[ 20  36  11  30   3   5  39  15 -55  13   4  20 -19   0 -20 -75   7 -32
  22  24  62  55 -52 -14 -11  64  45  34 -28  28  15 -55 -35 -49 -48] : kulun
[-26  83  11  22  -7  24  11   7  18 -18 -15 -56 -34  -4 -40  13 -22  27
   2  14  16  -1  26   8 -23   1  -2  21  -4  -1 -48 -41 -12   9  40] : Tulib
[-10 -16  16 -32 -38   3  15  17 -74 -25   1  14  40  36  -3 -11 -38 -35
  12  26  17  65  13  30 -19  29  48   4  37  -1  41  18 -13  52  -1] : kiz
[ 22  -2  14 -43 -62 -14 -44  11  17  30  32 -45  -6 -24  42  35 -19  34
   8 -15 -28 -36  59  54  73  -5  27 -30  33  -1  -7  38  47 -20  32] : kulun
[ 23   6  10   0 -11  -3 -21 -16  33 -12  40  -1  -8  12  11  28  16 -19
   7 -10  14  41  34  30  10  23  10  12   8 -14  -9  21 -26   9  13] : dema
[-18   2  17  12 -28   8  18  27 -54  15  15 -11   9 -16   7  -9 -32  -7
   6  -8  12  45  -5  22 -24  33  23 -20  15  23  37  20   8  24 -16] : fezor
[-14  38  -7  -6 -87 -48 -16 -34  64  26  39  67 -16  17 -21  37  14  45
 -15  16 -61 -23 -31   0  85  10  12 -34  30  -6  -8  13 -12 -34 -14] : keke
[ -6  42 -14 -14 -38 -21  -4 -45  24  15  -9  19  11   1  17  42  34  31
   2  26 -55 -26 -53 -45   7  26   6 -32  41  12  -7  -7  -9   2  19] : zubos
[-18  59 -15 -43 -59 -46 -35 -47  47  13   9   8  25  22 -10   2   7  63
  -3  27 -68 -23 -24 -14  66   9  19 -20  30 -22 -18   8   8   9  16] : fezor
[  12   39  -15  -34  -17  -27  -14   13   79   54  -36   58   28   -1
    2   -3   32   40  -23    8  -63  -52  -30  -37   31   12   11    2
    7  -34 -101  -19   -6  -42  -15] : lor
[ 15 -10 -17  14  -3 -39  24   7 -39  16  -5  33 -17  -4 -25 -26   4  11
  24  29  32 -31 -59  14  25   9  14   1 -17  -1  23 -46  -3 -33 -41] : keke
[ 46  39  19 -29   8  15  18  -9 -10  33 -13 -13  31   2   4 -22   4 -28
   9   8  22  41 -32  -8 -41 113  39  29 -15  19  28  -1  16 -17 -11] : dema
[  2   1   6 -29  17 -25 -18  28 -39   8 -44  35  17   1   4  -4 -50  23
   7  14 -39  -2 -56  26  -6 -29   6 -76  20 -35  26  -9  32  54 -13] : Tulib
[  6  19  33 -19 -14 -18  15 -18 -15  -6 -12  12  34  14  18  22  -7 -11
  14 -11 -21  49   1 -10 -19  37  26 -11  17  18  67  -6  -7  33  -7] : Tulib
[ 24  57  31 -45 -57  40  -3 -26 -12  46   2 -39   0  -6   3   3 -34   7
  -4 -39  -1  47 -29  -9 -16  26  30 -20 -15  24  34   4  -1  31  20] : fezor
[-10  60  18 -16 -52 -27   3 -22  38  43   6  20   5  24  21  26   9   9
   0 -17 -47 -23 -50 -38  27  34  20   0   6  24 -11 -40   8 -17 -33] : pasi
[ 50  27   4  -3 -65  11   7 -30  11   9  -7 -15  -1  16  -5  -2 -31  -3
   8  -2   9  48 -17 -52  16 107  39  19   1  24 -19 -23 -44 -33 -17] : kulun
[ 29 -51   3 -21 -44 -12 -36  17  48  29  21  23  34 -27  34  25  19  -6
 -10 -41 -27 -35  58  41  76 -38  23 -13  11 -10 -13  46  12 -48  -7] : lor
[ 11  21  15  26 -37 -12  31 -20 -19  18  26 -17 -43 -20 -16 -29 -18  10
  12  10  26  36 -28 -26  12  42   9   0   0  23  21 -20 -35 -39 -25] : lor
[ -2  19   3  10 -24 -12  42  -3 -47  15   3  -8  -9 -14 -13   9  -9   1
  11  -7  23  37  -5 -24 -25  52  -6  -2 -32  26  22 -14 -38  -3   0] : pasi
[ 22  53 -15  -7   1  -8  12  -4 -42  -4  11 -22 -12   9 -11 -18  -3  20
  26  22  26  58  26   5 -18  12  35 -30 -26  11  44 -28 -54  33  48] : pasi
[  5  75  25  -8  -7   7   1   7   6  -1  -3 -37  -5  14 -25 -29 -48   7
  -3 -12  29  42  -3 -23 -22  75  21  55 -21  10 -24 -30   3  19 -19] : vamog
[-10   0 -12  19   5 -14  22  47  15  -4  16 -38 -27  13 -49 -45 -20   0
  -8  24  37  15   1   6 -27  36 -18  30 -25 -13 -54  -9  -7 -21 -16] : fezor
[ 24  16  20  27 -12  14  16  20 -20 -12  -1 -43 -21  -4 -34 -18 -65 -37
  20 -19  48  31  -1  17 -38  35  -4  27  -9   1  17 -25 -13  -6 -12] : keke
[ 44  48 -10  21  -5  18  -9 -14  -4 -14   1 -57 -27   8 -17  12 -19 -18
 -10   8  55  15  24 -40 -15  87  -2  10 -17  11 -70 -27 -42  -4  14] : keke
[ -1  62  13 -22 -64 -47 -10   1  30   5   6  87   9  14  18   0  14  36
  18  17 -53   1 -37  -6  67 -21  54 -44  25   6  45 -30 -17 -18 -35] : kulun
[ 11  -1  -4  22  25 -21  27  46 -38   6  12  13 -46  -5 -19 -41 -26  33
  18  22  57  59  -9  33  -7  17  15  -3 -48 -15 -16 -40 -22   8 -37] : vamog
[-18   1  25  48 -69  21  32 -18 -19  -3  41 -60 -19  -5  20   0 -10 -40
 -27 -31  41  66 -40 -24  -7  52  -5  30  23  55  37  12  12  -1 -43] : dema
[ 47  40  27 -52 -58  24 -21   4 -59  25  11  16 -10  -6  11 -12 -29 -14
  17  18  29  41  -2  24  11  22  50 -39   9  -1   8  -9 -28   8   9] : kulun
[ 20 -14   2  -7 -33  37  23   3 -24  37   7  21  31 -21   4   2   0 -22
  16  -7  14  31 -42   5 -33  83  42  22  14  27  35  25  17 -43 -30] : pasi
[-23  -2 -30 -18 -16  21 -37   0  30 -26  -3  61  14 -12  -7   4  24  85
  -3  34   0  -8   2  10  59   4  73  23  29 -18 -19  37  26  -9  -2] : vamog
[  5 -57 -10  53   1   0  41   0 -36  -5  45  -2 -31   8 -15 -39  -5 -21
  18  -6  65  25 -30 -21  17  36  22  48 -35  13 -14 -20 -49 -70 -47] : kiz
[ -4 -42   6  16  -3  22 -33  21  55   7  25  15 -14 -16  32  28   7   1
  10 -13 -18 -53  29  17  42 -18  36   1  20 -10 -55  20  13 -68   1] : zubos
[-45  24  19 -31  -9   2  -9   8  -1  21 -18   9  -9 -29 -14  24  -1  21
  -6  -1 -38 -56  -4  14 -34 -28 -37  37  56  -7 -20  10  34  32  34] : kulun
[ 35  20 -12  39 -10 -24  27   6 -29  19  31   0  -6 -23 -12 -69  25 -19
   3  12  56  65 -59   4  14  61  15   2 -25  12  27 -12  -5 -68 -59] : keke
[ 15 -12   1 -32 -41  42  21 -13 -21 -25 -22  42  61  -6  37  67  43 -15
  20  -7  16  10  29 -18 -29  25  67  14  28  44  56  17 -29  12  15] : kiz
[  -4   -2    4   54   14   21  -17   17  -30  -15   46 -100  -70   11
  -29  -27  -99  -17   12  -11   43   37   41   47   -7    2  -20   10
   -6  -14  -43  -15   -7   24   17] : pasi
[-31  21  26 -24 -10  -7   2   1 -34   3 -19 -50 -38  -2  -6  -9 -59  70
  -9  12  -8  40   2  26  31 -23   9  -9  20 -14   4   4  34  74  20] : lor
[  1  24  20 -22 -26  35  -5   2   9 -21  19 -21  26  16  11  26 -36   6
   6   2  17  52  24  23 -12  59  33  36  23  -5 -21  31  30  27 -12] : vamog
[ 17  10  12  -3 -35  55   5  -2 -45  21 -16   6   1 -20  23  15 -32   4
  19 -10  28  -2 -28  -4  -9  28  65  -2  10  25  25 -18 -11   6  -3] : dema
[ 77 -24 -14  15  25 -29  23  24  -5  20  32  24  -8 -32  11 -23   2  -3
  36  19  20  40 -11  20   3  54  -2 -47 -43  -1  22   6 -20 -83 -45] : kulun
[ 50  45   9 -29 -70  39 -26   5 -32  54  23 -11  -1 -33   9  15   3 -34
 -12 -41  52  -2  -8  18 -20  12  11  12  -1   7 -32 -11 -38  16  11] : dema
[  5   5  13  18 -24 -30  -8  33  14  -5  24 -67 -53  21 -12   1   5 -30
   2 -32  37  21  24  42  10 -27  -5   0 -22  -9 -20 -23 -28  16  43] : zubos
[ 24 -57  -4 -50 -13  -4 -38  11   9  15  35  36   0   9  26  13 -17  21
   9  23 -21  -6  22  21  37  23  44 -31  30 -39 -39  52   3 -28   7] : kiz
[ 25  46  24  -8   7  38 -20 -22 -44   8 -19 -30  10   0  -7  -6 -57 -30
  -5  -7   2  44  33 -27 -35 103  17  22  20  26 -19   4 -17  38  21] : kulun
[ 40  21  13 -26   9  35 -11 -26  28  16   9 -39   9   4   1  14 -20 -17
  10 -20   8   0  23 -14 -21  56  14  40 -18  22  -4  -5  11 -19   3] : pasi
[ 32  27  17 -21   3  16  -5 -11   4  15 -34 -54  13  13  18  -2 -27 -15
  -2 -16   7 -20 -12 -60  -8 100  43  28  -8  37 -19 -24  27 -23  -9] : kiz
[-25   4  -4 -12 -19  11 -19  -5 -17   8   2  20 -42  -6 -40 -13 -13  45
 -29  28  -8  19 -46   1   4   1  12 -30  34  -8  10  25   8  27  22] : Tulib
[ 50  20  37 -47  24  30 -29 -39 -30  30 -30   7  -5  33  19 -14 -37 -28
  18  -6  22 -17 -15 -51  -8  67  63  40   0   2 -33 -65 -20  17  -7] : keke
[ -8  18  31  -2 -10 -12 -40   3  25   7  12 -80 -24 -28  44 -13  -5   4
   1 -50  -1 -29   6 -23  38   9  18  17  14   0 -23   7  49 -47  12] : kiz
[ -5  39   4  22  -1  -9  23  54  26 -33  16 -73 -12   6 -45  -2  -9 -28
   0 -19  35  23  75  47 -44 -34 -28  37 -31  12  10 -13 -27  25  46] : zubos
[-10 -36  -5  38  -1 -33   1  12  24 -21   1 -39 -33   3 -46 -27 -43   5
   3  -2   0  14 -27  19   3   1 -33  13  12 -30  -2  -5  13 -16 -13] : Tulib
[  9  30  20 -12  36   3  -5   8 -13   4 -34 -25  26  26 -15  -4 -81 -18
  11 -20 -18 -25   7   2 -26  19  -1  25  -6 -12 -11 -26  19  40   2] : keke
[  8  47 -15 -18 -29 -16  31 -28  -6  -9  16  53  19 -18 -39  -6  34  30
   5  58  11  52 -15 -25  -7  74   7  10 -12  26  48  13 -25 -35 -31] : pasi
[ 25 -20  15 -14 -36   9   8 -11 -18 -16  16 -12  21  11  38  43 -34 -22
  21  20  15  34  32  15 -14  47  10   2  33  -7 -15   5 -16  23 -18] : dema
[ 35  36  29 -14  19  18  -8 -16 -10  31   7 -11 -21  23  -4  -7 -47 -45
  -5  14  -1  49  -4 -39 -52  95 -10  -4  -8 -10 -86 -22 -48  11   3] : zubos
[   2    1  -18   26   -5   11  -17   -2   41   16   -7    7  -23   10
  -52  -46  -48   -9    4   28  -10   -5  -24  -16  -27   37  -20   35
   19  -45 -114  -42  -38  -29  -24] : fezor
[-13  30  34  16  -5   3  35  19 -43   9   4  13 -24  -5 -28 -39   9 -35
  10 -15  49  22 -37 -19 -24  46  23  58 -20  34  32 -25 -21 -29 -20] : kulun
[ 28  22 -21  21 -10 -14  21  -4 -24 -11  46  -1 -42  -5 -35 -43  -7   8
  19  39  64  12 -19 -20  -6  19   5   8 -29   6  17 -36 -69 -32 -13] : dema
[ -6  35  14 -46  37  12 -15 -16 -39  -4 -26 -36 -34   1 -23 -20 -51  35
  18  34   0  46 -39  30 -57 -19 -23  -2  25 -36  19 -16  36  90  30] : pasi
[-14  12  17 -48  30   2 -44  -1  -4  18 -35 -14 -20  -3  -5  -4 -31  27
  -5  17 -24 -44 -11  -7 -15   6  -3 -16  18 -26 -40  -2  41  40  27] : fezor
[ 22 -24   6  50  20  15  25 -30 -49 -20  36  20 -29  -5   4 -31   4 -27
  17  16  60  72  -3 -37   5  34  26  13 -32  35  17 -33 -75 -29 -44] : zubos
[ 26  -3  -1 -45 -21   2 -10 -10 -10  -5  10  56  34   3  -8  33  25   0
  -8  22  17  31  63  15  13  45  26  14   3 -12 -19  35 -37  10  13] : keke
[ -3  16  20  22  34  23  28  37  -2  48 -11  13  33 -36  -2 -18  -9 -36
  -2 -59 -13  40 -30  -8 -83  55 -16  12 -27   6  -2  26   2 -16 -17] : fezor
[-13  46 -13 -19 -28 -14   1   5  33  20   1  67  24   4 -14  20  41  24
  -7   9 -36 -19 -39 -10  -6   8  22 -27   8  15  21   9 -10   4  -4] : fezor
[ -8  67 -18 -43 -71 -10 -35 -59   3  19  29  33  12  12 -24  -1  20  38
 -10  33 -28   9 -24 -22  41  37  32   7  41  -1  -9  10 -24  12  21] : pasi
[ 14 -22  14 -40  -9  -6 -38  13  12  10 -22  15  30 -12  42  48   5   4
  17 -29 -33 -80  43  16  47 -12  38 -11  14   2   4  20  32 -20  26] : kulun
[ 39 -63 -23 -16   9   0 -57   9  44  -5  26   3  28 -20  47  26  -2  15
  23  -8 -17 -54  27  30  36 -22  21 -30  26 -25 -19  38  34 -32 -16] : fezor
[ 15  21   5  32  15  -1  28   2 -26 -17  33 -28 -28 -17 -32 -19  15   1
   0  -4  60  61 -13  14  -7  24   5  -4 -45  35  70   6  -8 -18 -11] : Tulib
[ 27 -29 -14  74  -8  -6  42  29 -24   3  20 -45 -23 -28  -7 -15  22 -36
  -3 -36  73  42  -5  10 -16  11 -17   6 -45  29   3 -31 -37 -40 -30] : Tulib
